[ 156  305  -95  351 -341  817  495 -240  241   22  182 -525   35  -69
 -122  196  244 -247 -510 -522  143 -373   56 -619  665    1  138 -387
  -41  123  -62 -339   -1   80 -307 -395  164  -34 -128  165  103  516]  8
[-252  284   99 -284 -212  222 -281  150   37 -125  159 -229 -172  197
 -308 -147  393 -363 -374   22    0  244  101 -196   17  440   76   96
  264 -117  -35  -21  333  165  -41  -20 -204 -211 -151   42  185   56]  3
[-242  298   13  -76 -193  185 -299  161  -11   -1  160 -366  -96  155
 -336  -72  297 -589 -209  -58   56  118   63 -372  201  527  200  124
  161   98 -118  -37  464   60   -4   47 -217  -76  -88    8  -52  103]  10
[  57  348 -103  362 -444  748  483 -280  257   92  121 -536   71  -46
 -158  335  224 -279 -395 -567  238 -445   28 -707  684   90  101 -376
 -140   38  -28 -221  -10   88 -332 -396   76  -67  -47   52    2  643]  5
[  88  -66   46  375  164  545  282 -152 -129 -151  440  292 -293   78
 -148 -106  836  778 -138 -190  360   18 -210   67  389   -9   20 -245
 -197  179 -224   16 -300   92 -245  -65  233  -36  360 -204  453  295]  10
[  76  -54   43  367  106  542  352  -78 -166 -161  399  205 -310  -11
  -26  -81  716  721 -197 -186  262   10 -322  113  263  -88  116 -145
 -148  184 -139   69 -308   46 -259 -109  335    6  353 -206  386  157]  1
[  91  375 -141  423 -372  756  439 -316  307   57  260 -558   64 -109
 -151  323  288 -175 -354 -526  317 -403  -34 -680  606   78  275 -373
 -204   76  -19 -221   55   41 -349 -365  172  -20   17  171  108  622]  5
[-200  370    3  -86 -178  139 -265  129  -16   -6   95 -388  -50   91
 -270  -32  192 -642 -224 -117   83  112  117 -334  168  536  252  121
  182  116  -70  -40  511    8   17   44 -197  -89 -105   82 -105  126]  10
[ 137  -38  133  131  133 -138   52  149  244  -81 -400  110  460  -37
  -85  -51 -747  125  718 -210 -325  330  259 -179 -456 -557  -14  234
 -276   67  235 -485 -374  -82  317  -26  246  -29   57   50 -135 -189]  6
[  55   47   96  145   69 -118   44  109  250  -72 -454  115  489  -45
  -71  -54 -794   33  718 -189 -313  382  331 -178 -462 -560  -83  233
 -261   27  269 -440 -366 -199  293  -84  262  -85   69   96 -224 -151]  7
[ 126 -411  -59  452   24  537  284  -51  575  -42   44  176 -209  156
 -310 -112  506  562 -518   -7 -162    2  277 -558    7 -446 -385  -27
  158  -88    7 -293 -666  254 -169 -313  171  215   61 -357  673 -233]  6
[ 117   98   75   56   42 -155  153  -22  208  -62 -313   69  412  -76
  -81   66 -767   59  583 -198 -179  248  276 -114 -316 -461   92  215
 -233  -23  122 -412 -345 -104  230  -35  258 -104   58  -98  -16   -1]  1
[-219  297  123 -223 -194  172 -245  127   60 -105  148 -245 -157  166
 -267 -116  368 -377 -305  -61   34  202   72 -236   99  469   90  117
  218  -63  -28  -61  365  197  -33  -51 -170 -113 -115  -11  183   53]  5
[ -61  114  125  144  -67  -64  148   82  385 -108 -475  103  548 -106
 -192   85 -731   30  514 -288 -279  453  423  -53 -477 -413   16  219
 -269 -204  230 -448 -426 -112  153  -52  271 -152   -5   63 -174  -12]  9
[ 166 -101  -45  344  245  272  333  -51 -370  -76  401  254 -243   -5
   92 -126  711  805   28 -125  187  -19 -211  188  283 -179  130 -220
  -90  360 -100  183 -217   80 -129  -19  238    0  296 -272  392  161]  2
[  54   62   71   37   18  -92  164   76  349 -104 -416  121  590 -111
 -173   27 -748   21  480 -295 -320  407  358  -44 -448 -432   26  129
 -191 -154  110 -435 -406 -131  161  -46  297 -113  -66   -6 -159    5]  3
[ 160  363 -115  425 -344  767  454 -283  288    4  243 -569   59 -121
  -87  358  294 -174 -375 -531  318 -426  -69 -641  630   48  251 -325
 -196   79  -27 -265   25   44 -295 -378  163  -75  -38  204   91  595]  8
[ 109  349  -64  405 -350  785  492 -304  333   14  268 -561   43  -89
 -132  321  295 -117 -345 -535  316 -357  -68 -671  583   72  243 -356
 -227   62  -21 -172   45   69 -338 -329  143  -37   -8  140  115  569]  2
[ 215  -13  129  435   91  692  362 -155  -48 -232  489  246 -274   36
 -113 -118  732  720 -266 -295  384  -16 -282 -130  495  -89    7 -234
 -262  181 -257  -67 -366   87 -288 -125  313  -19  410 -147  460  299]  7
[-293  284   51 -291 -234   90 -298  110   -5 -100  129 -288  -25  145
 -292  -66  129 -599 -292   11  -43  223   30 -377    7  495  190   78
  149 -147 -137 -129  461  148  -53   59 -199  -64 -128  -30  -25  123]  9
[ 206 -535 -212  450   65  346  318  -58  519  -20  117  136  -28   96
 -173 -117  456  446 -438   23 -194    8  305 -576  -26 -448 -387  -75
   99 -111  -52 -266 -567  339  -32 -238  155  291  -85 -322  602 -311]  6
[ 119  321  -97  426 -313  749  540 -328  306   12  278 -626   31 -104
 -122  387  300 -185 -388 -531  324 -416 -104 -692  556   83  258 -392
 -200   39   13 -191   69   87 -331 -350  194  -51  -31  192   70  595]  6
[ 161 -446 -124  473   70  653  195   11  555  -43   28  164 -142  215
 -299  -99  406  453 -540  -19 -283   75  367 -592 -114 -461 -416 -113
  121  -26 -112 -401 -698  322 -121 -287  204  244  -20 -383  522 -278]  10
[  17  101  109  127  -41   54   82  140  416 -118 -530   79  483  -87
 -176   18 -693   42  466 -293 -314  451  433  -93 -485 -444  -71  226
 -236 -130  234 -469 -493 -173  155 -118  272 -135  -16  121 -191 -148]  6
[  65 -267  -87  496  -11  440  115   15  739  -37 -129  157 -149  126
 -249 -143  455  502 -461  -55 -194  220  434 -556  -97 -427 -462   42
   85 -114   58 -271 -601  222  -59 -342  132  247  -25 -270  404 -378]  4
[  91 -306  -94  428    1  462  194  -89  696  -87  -55  142 -158  132
 -327 -114  500  415 -496  -53 -126  165  303 -563  -54 -360 -392    7
   83 -201  -18 -317 -532  288  -78 -284  224  237  -35 -219  480 -256]  8
[-225  324  174 -150 -283  233 -294  148  140 -159  160 -204 -253  170
 -278 -159  328 -275 -369   12   68  204   97 -244   54  454   52  214
  186  -24  -41  -75  244   95  -99  -59 -123 -152  -33   -9  177   15]  7
[ 147 -122   59  345  159  564  377 -176 -110 -148  477  303 -257   26
  -82  -88  761  855 -156 -237  354   25 -195   17  435  -77   24 -242
 -286  203 -254   87 -324   77 -218  -69  195  -70  365 -166  477  259]  11
[-204  311   80 -181 -163   94 -293  186   50  -98  150 -236 -167  169
 -264 -111  393 -394 -316   24   27  170   81 -206   42  454  118  201
  244  -47   39  -83  395  145   -3  -54 -214 -111  -98  108  148    3]  4
[ 145  281  -76  396 -409  739  509 -274  297   65  181 -432   84 -140
 -173  313  350 -122 -395 -588  252 -402  -61 -594  601   79  183 -263
 -183   69   21  -43  -25   39 -263 -385  117 -122   33  196   29  641]  11
[ 102   83  -28  281  148  513  286  -86 -238 -111  502  189 -277   46
 -105  -17  803  764  -27 -146  354    4 -280  112  244   34  178 -330
 -223  203 -135  197 -271   41 -244  -41  256  -71  419 -111  278  297]  10
[  45   88   87   -2   -1 -244   80   70  270 -104 -433  114  538  -99
  -88   40 -793   33  602 -226 -287  387  392  -18 -530 -393   19  217
 -242 -114  180 -358 -349 -136  247   -6  222 -158   11   40 -213  -14]  7
[  80  310  -94  422 -400  771  467 -294  282   71  116 -509   83  -48
 -123  326  228 -175 -433 -573  226 -403   43 -709  695   -1   97 -361
 -185  138  -49 -242   -4   50 -331 -387   59  -67  -27   69    1  647]  7
[ -13  176  111   76    8 -208   89   81  318  -76 -474   90  539 -121
 -109   88 -778  -63  635 -303 -228  412  343  -47 -441 -349   36  223
 -267 -170  174 -440 -341  -99  216  -14  265 -124   24  -47 -267   85]  4
[-273  325   53 -259 -246  132 -271  123   14  -90  117 -362  -62  160
 -307  -42  153 -669 -300  -14   21  148  -20 -504   70  518  218  151
  180 -182 -137  -95  471  100  -79  -24 -173  -21 -118   -4  -16  129]  3
[   4  136   79  130  -27 -158  165  111  301  -93 -489   88  545 -121
  -98   80 -776   36  551 -260 -286  381  421  -15 -439 -425    0  219
 -232 -137  261 -430 -421 -134  184  -92  285 -104  -43   29 -253  -44]  6
[ 115   34  115   94  169 -276   71   30  319 -105 -234  206  458  -60
 -127 -124 -797   22  651 -182 -222  354  281 -161 -364 -403  -44  148
 -213  -83  155 -440 -355  -16  313   50  281  -33  100 -102  -89  -76]  2
[-205  299  168  -94 -244  278 -257  182  122 -127  112 -249 -255  186
 -270 -127  497 -214 -460  -48   34  194  107 -221  143  382  104  243
  220   48  -12  -88  288  158  -66 -101 -176 -108  -93  -14  242  -22]  4
[ 183  314  -56  454 -351  730  495 -199  304   -2  204 -524   16  -77
  -74  217  366 -140 -456 -509  199 -382   47 -626  575   12  188 -265
 -122  196    7 -344   60   80 -268 -400  179   25  -68  240  129  476]  7
[-220  268  100 -202 -206  109 -337  115   70  -70  127 -273 -136  146
 -278 -106  226 -420 -306    1   12  206   80 -271  115  460   76  139
  208  -15  -42   14  379  114  -76  -23 -216 -132 -119   -8  115   33]  6
[  97   31  138  -54   42  -68  178  -13  177  -68 -368   47  438  -42
  -97  103 -765  193  653 -199 -262  287  312  -41 -391 -511  127  213
 -278    0  131 -334 -337 -124  218  -51  197 -155   18 -107   30  -55]  2
[  66 -105  -54  375  178  362  320  -94 -305 -119  408  251 -251    3
   42 -104  690  712  -45 -195  257   24 -295  124  246  -56  192 -177
 -166  265 -193  138 -206   90 -182   -6  317  -20  344 -317  334  278]  11
[  55 -151  -51  304  281  255  362 -119 -383  -76  468  309 -266   22
   68 -104  717  728   72  -89  300  -12 -325  223  254 -110  213 -167
 -136  351  -68  159 -122  102 -103   18  182  -24  356 -229  441  282]  1
[-189  326   18  -61 -177  172 -283  134   43  -55  158 -319  -80  119
 -266  -87  295 -525 -274  -51   48  187  112 -348   88  485  166   59
  168   15 -131  -90  391   72   -5   61 -184  -80  -98  -19   -3  115]  1
[ 143 -505 -173  456   46  278  307  -77  548   -7   80  150  -75  114
 -126  -92  478  520 -366    1 -143   29  345 -598  -42 -436 -417  -14
   87  -65    3 -164 -561  327    0 -286  147  297  -52 -382  642 -339]  5
[ 112  -35   82  137  171 -197   58   91  238  -62 -404  130  458  -32
  -20  -83 -752  117  711 -172 -318  321  360 -130 -435 -572  -58  194
 -208  137  232 -427 -360 -115  357    6  243  -53   47  -74 -125 -141]  2
[-203  260  131 -257 -255  223 -266  147   53 -102   82 -264 -235  177
 -255 -139  450 -278 -355  -63  -17  160  136 -241  107  421   76  191
  225   41   -6   -8  341  126  -30 -138 -261 -164 -152  103  220  -33]  5
[-248  361   61 -149 -301  244 -245   95  164 -103   75 -284 -101  132
 -348   -1  213 -543 -366  -86   40  205   89 -416   92  506  139  179
  105 -254 -130  -89  313  127 -124  -64 -128  -83  -64    5   24  155]  11
[ 127  338  -21  401 -426  684  452 -225  353   64  179 -406   32 -105
 -183  270  480  -29 -372 -522  241 -342  -24 -582  556   72  180 -270
 -175  111  101  -85  -21  115 -262 -412   88  -69   27  233   75  591]  5
[  85 -268 -132  432  -37  477  189  -84  631  -27 -101  172 -120  109
 -306 -119  473  474 -445  -81 -141  176  376 -534  -23 -422 -419    1
   76 -218   -7 -267 -597  221 -126 -340  166  195  -42 -182  460 -251]  7
[  75  292 -116  304 -378  852  454 -250  260   -8  175 -519   58  -39
 -128  255  264 -241 -506 -511  177 -329   47 -573  530   61  146 -379
  -97   99  -84 -311    2   56 -333 -352  148  -57 -134  139  102  525]  10
[ 128  321  -13  329 -413  670  472 -213  391   32  157 -412   79 -125
 -189  281  352 -137 -401 -548  239 -326  -28 -626  466  138  143 -277
 -142    1   72 -164  -39  125 -248 -362   87  -92   -9  228   22  553]  9
[-162  431   98   -1 -292  338 -318  220  166 -112   57 -395  -79   79
 -346  -59  353 -549 -405 -142   47  203  117 -461  157  520  234  182
  121  -39 -148 -131  325   16  -62  -26  -92  -48  -94   31  -92  100]  0
[ 132 -103   15  383  158  365  339  -31 -290  -78  397  289 -334   -9
   11  -77  778  807  -18 -130  254  -59 -303  191  370 -131  132 -108
 -128  284 -118  207 -302   74 -170  -85  262  -24  321 -329  430  174]  0
[  -8  -26  -31  162  181  378  299  -99 -329  -94  534  195 -302   76
  -48  -39  740  717   12  -18  300   -2 -287  189  163   57  178 -343
 -182  216  -80  200 -156   53 -216   -8  174 -101  358  -51  329  250]  8
[  59 -404  -79  444  -19  563  360  -62  559  -37  119  182 -204  227
 -350 -129  558  645 -512    5 -186   74  272 -598   -9 -392 -394  -71
  102 -116  -33 -214 -603  295 -213 -330  200  251   94 -417  639 -221]  11
[  64  293 -115  369 -431  786  529 -210  239   52  124 -573   40  -60
  -79  213  340 -160 -519 -529  103 -384  112 -599  598  -22  180 -367
  -50  194    5 -278   32   72 -324 -409  123    4 -166  139   96  492]  5
[ 227 -443 -167  439   43  221  319  -10  576  -63   38  192  -94   81
  -80  -59  560  507 -401    9 -169   21  295 -433 -174 -393 -350   22
  119  -85   44 -252 -543  325  -27 -302  163  239 -100 -207  633 -343]  9
[ 252  -47   77  294  173  537  335 -190 -127 -163  434  282 -311   41
 -101 -122  777  818 -159 -239  364    2 -259  -89  475  -82   59 -239
 -248  268 -288   21 -291   68 -239 -109  272   -6  350 -202  510  270]  0
[ 159 -259  -75  451   19  484  171  -85  686  -60   -2  153 -196  152
 -297 -152  417  447 -506  -25 -108  186  412 -606   46 -392 -448  -43
  104 -122  -76 -300 -618  300  -75 -285  224  229  -33 -346  533 -301]  8
[-267  404   64 -202 -314  282 -339  128  174 -154   10 -320  -52  137
 -338   -7  265 -636 -416  -91   19  239  113 -389   27  514  180  198
  145 -228  -95 -188  387  108  -88  -58 -193  -77 -137  105   19  159]  10
[  81   61  164   -6   20 -127  129   27  249 -106 -296   63  448  -33
 -110  108 -858  158  609 -149 -222  294  319  -48 -423 -500   90  255
 -297  -96  174 -384 -374  -67  200  -19  240 -126   86  -46   23  -49]  7
[  42  -14   -3  297  144  389  340  -92 -258  -77  501  261 -273   22
  -19  -46  832  899  -41  -58  314  -13 -216  223  223  -32  195 -311
 -205  278  -63  191 -239   41 -237  -50  192  -37  381 -106  382  248]  5
[ 121  322  -45  372 -419  769  426 -257  342   62  217 -392   61  -97
 -198  273  318 -120 -415 -527  262 -369    5 -560  618  118   84 -333
 -150   62    7 -131  -88   95 -305 -370   85 -116   25  122   67  639]  10
[-197  236   -3 -147 -116  145 -291  167  -28  -36  127 -310  -50   98
 -266 -127  269 -599 -249  -71  -14  133  102 -312  149  463  159   94
  223   39  -52  -84  462   61   72   42 -254 -102 -104  137   -6   64]  8
[  52   74  106  118  155 -301   75   62  218  -73 -275  222  434  -30
  -64 -116 -790   25  668 -139 -224  360  285 -102 -393 -431  -59  162
 -186  -32  236 -512 -338  -36  351   19  234  -66  100  -61 -106 -109]  1
[-186  334   58  -69 -182  246 -220  159  129  -50  148 -255 -124   93
 -346 -111  465 -456 -326  -96   57  242  166 -348  103  497  141   78
  168  -38  -86  -56  326   89    6   -1 -205 -121  -66   73   27   89]  4
[  84   65  153   68  -19  -54   55   43  284  -59 -370   70  393  -43
 -147   80 -762  113  553 -182 -231  234  292 -112 -315 -490   63  290
 -242  -18  171 -414 -414  -96  182  -90  246 -121   83  -84   18  -51]  9
[ 189  297  -53  368 -421  692  464 -174  384   36  194 -353   38 -120
 -183  275  409  -62 -479 -497  184 -345   31 -520  432   60   60 -281
 -106   11  108  -72 -160  137 -233 -368   66 -124  -11  269   61  519]  1
[ 157 -102   71  336  149  403  250 -108  -85 -218  487  310 -317  -14
    6  -83  731  825  -63 -144  355   54 -274   34  310  -34   35 -109
 -322  226 -222   85 -285  140  -87  -40  264  -26  402 -290  402  150]  8
[  76  -71  -29  437  201  397  297  -73 -302 -112  346  254 -285   13
   64 -104  719  750    0 -149  257   49 -172  151  253 -155  112 -136
 -163  320  -76   93 -212   28 -163  -92  266  -38  347 -167  377  181]  7
[  22   87  165  223  -42  -78  159  151  410 -101 -511  111  543 -117
  -90   16 -677  139  505 -302 -331  409  401  -54 -436 -508   38  262
 -255  -20  284 -513 -429 -139  176 -110  254  -78   12  109 -169  -85]  9
[  27  114  132   27  -33 -152  138  105  303 -126 -423   99  561  -87
 -146   50 -797  -33  519 -249 -303  423  348  -12 -470 -385   44  173
 -231 -150  166 -445 -350  -83  209   30  256 -117  -33   36 -190  -15]  8
[ 143 -486 -208  556   62  261  248  -29  566  -28  108  214  -87  119
 -113 -122  450  520 -419   29 -157   30  339 -547  -81 -403 -416   51
   80  -48   38 -231 -563  355   19 -266  193  264   34 -381  568 -304]  11
[-243  424   52  -80 -247  328 -333   99   90  -75   29 -402  -31  122
 -266  -36  123 -594 -318 -134   41  247  175 -427  179  431   82   57
  147  -69 -136 -132  384   -2 -113  -48 -145  -92 -137  -22  -65  113]  7
[ 134  -18   93  341  182  551  348 -197  -17 -175  462  273 -260   43
 -144 -124  684  729 -209 -248  401   40 -194  -95  442  -15   43 -272
 -232  175 -207  -44 -293   82 -239  -71  262  -16  387 -187  472  298]  0
[ 203 -143   25  239  256  209  287 -128  -65 -216  469  338 -217  -45
   64  -94  629  824    5 -182  333   69 -252   27  176  -33   39 -154
 -296  203 -182   52 -250  173  -12   12  274  -21  340 -279  396  147]  0
[ 166 -130  -15  271  232  207  351 -118 -145 -148  506  292 -209  -53
   78  -56  699  722   58 -167  368   44 -282   58  210  -17   86 -208
 -269  208 -168  180 -152  141  -35   39  218  -26  328 -205  392  180]  3
[-176  310  128 -217 -182   90 -324  164   41 -121   94 -256 -187  159
 -230 -155  266 -423 -317    9    5  211  115 -220   67  441  105  198
  253  -33    4  -92  372  162  -15  -21 -203 -146 -121   57  157   -2]  6
[  63   53  131  181   79 -153   58  133  263  -40 -417  143  452  -42
  -94  -65 -757  101  700 -183 -266  376  350 -227 -378 -550  -49  246
 -257   33  312 -450 -390  -90  338  -42  190  -44   89   14 -142 -182]  6
[ 119 -102  -60  435  209  274  369  -81 -296  -75  426  285 -265   10
   44 -148  743  830  -21 -144  262  -28 -190   87  349 -168   97 -186
 -134  343  -84  157 -269   81 -137  -68  237    4  371 -276  363  212]  4
[-328  340   88 -211 -206  114 -350  146   19  -77  111 -287   -1  151
 -326  -69  205 -613 -283  -21  -23  315   86 -357    8  564  145   42
  164 -218 -119 -152  454  180  -47   61 -204  -75 -131  -21  -50  112]  9
[ 141  228  -64  334 -417  769  433 -220  336   57  167 -397   26  -79
 -181  261  390  -92 -438 -532  167 -385    2 -587  537   30  149 -253
 -162   70   14 -115  -75  121 -260 -363   38 -130   22  221  134  614]  11
[-254  371  149  -31 -279  303 -217  118  107  -97   -2 -294 -132  150
 -292  -42  248 -441 -328 -123   56  244  169 -432  173  399  137  163
  150  -15 -111 -123  298   75  -93  -58 -140  -66 -128 -143   57  109]  9
[ 179 -119    3  262  234  177  255 -111  -70 -169  459  380 -258  -63
   53 -134  702  832   48 -184  336  106 -216   52  207  -12  -28 -141
 -297  219 -184  145 -258  123  -13  -20  204  -38  383 -247  335  104]  4
[  55 -241  -65  444    0  471  111  -61  724  -36 -126  181 -115  130
 -327 -106  450  486 -427  -68 -128  231  366 -497  -40 -361 -497    2
   72 -167   22 -291 -558  232  -84 -316  187  226  -29 -269  393 -309]  10
[ 150 -475 -103  474  107  591  229  -36  598  -33   76  157 -143  208
 -329 -116  360  465 -509   13 -245   99  366 -666  -82 -460 -460 -171
   62 -123  -88 -368 -705  363 -154 -244  205  271   45 -342  535 -266]  6
[ 178  251 -104  380 -351  826  563 -255  194   88  152 -505   26  -66
 -145  317  359 -157 -414 -584  186 -487  -28 -682  743  -14  125 -374
 -110  149  -54 -204  -57   57 -304 -448   68  -77  -59  130   79  593]  8
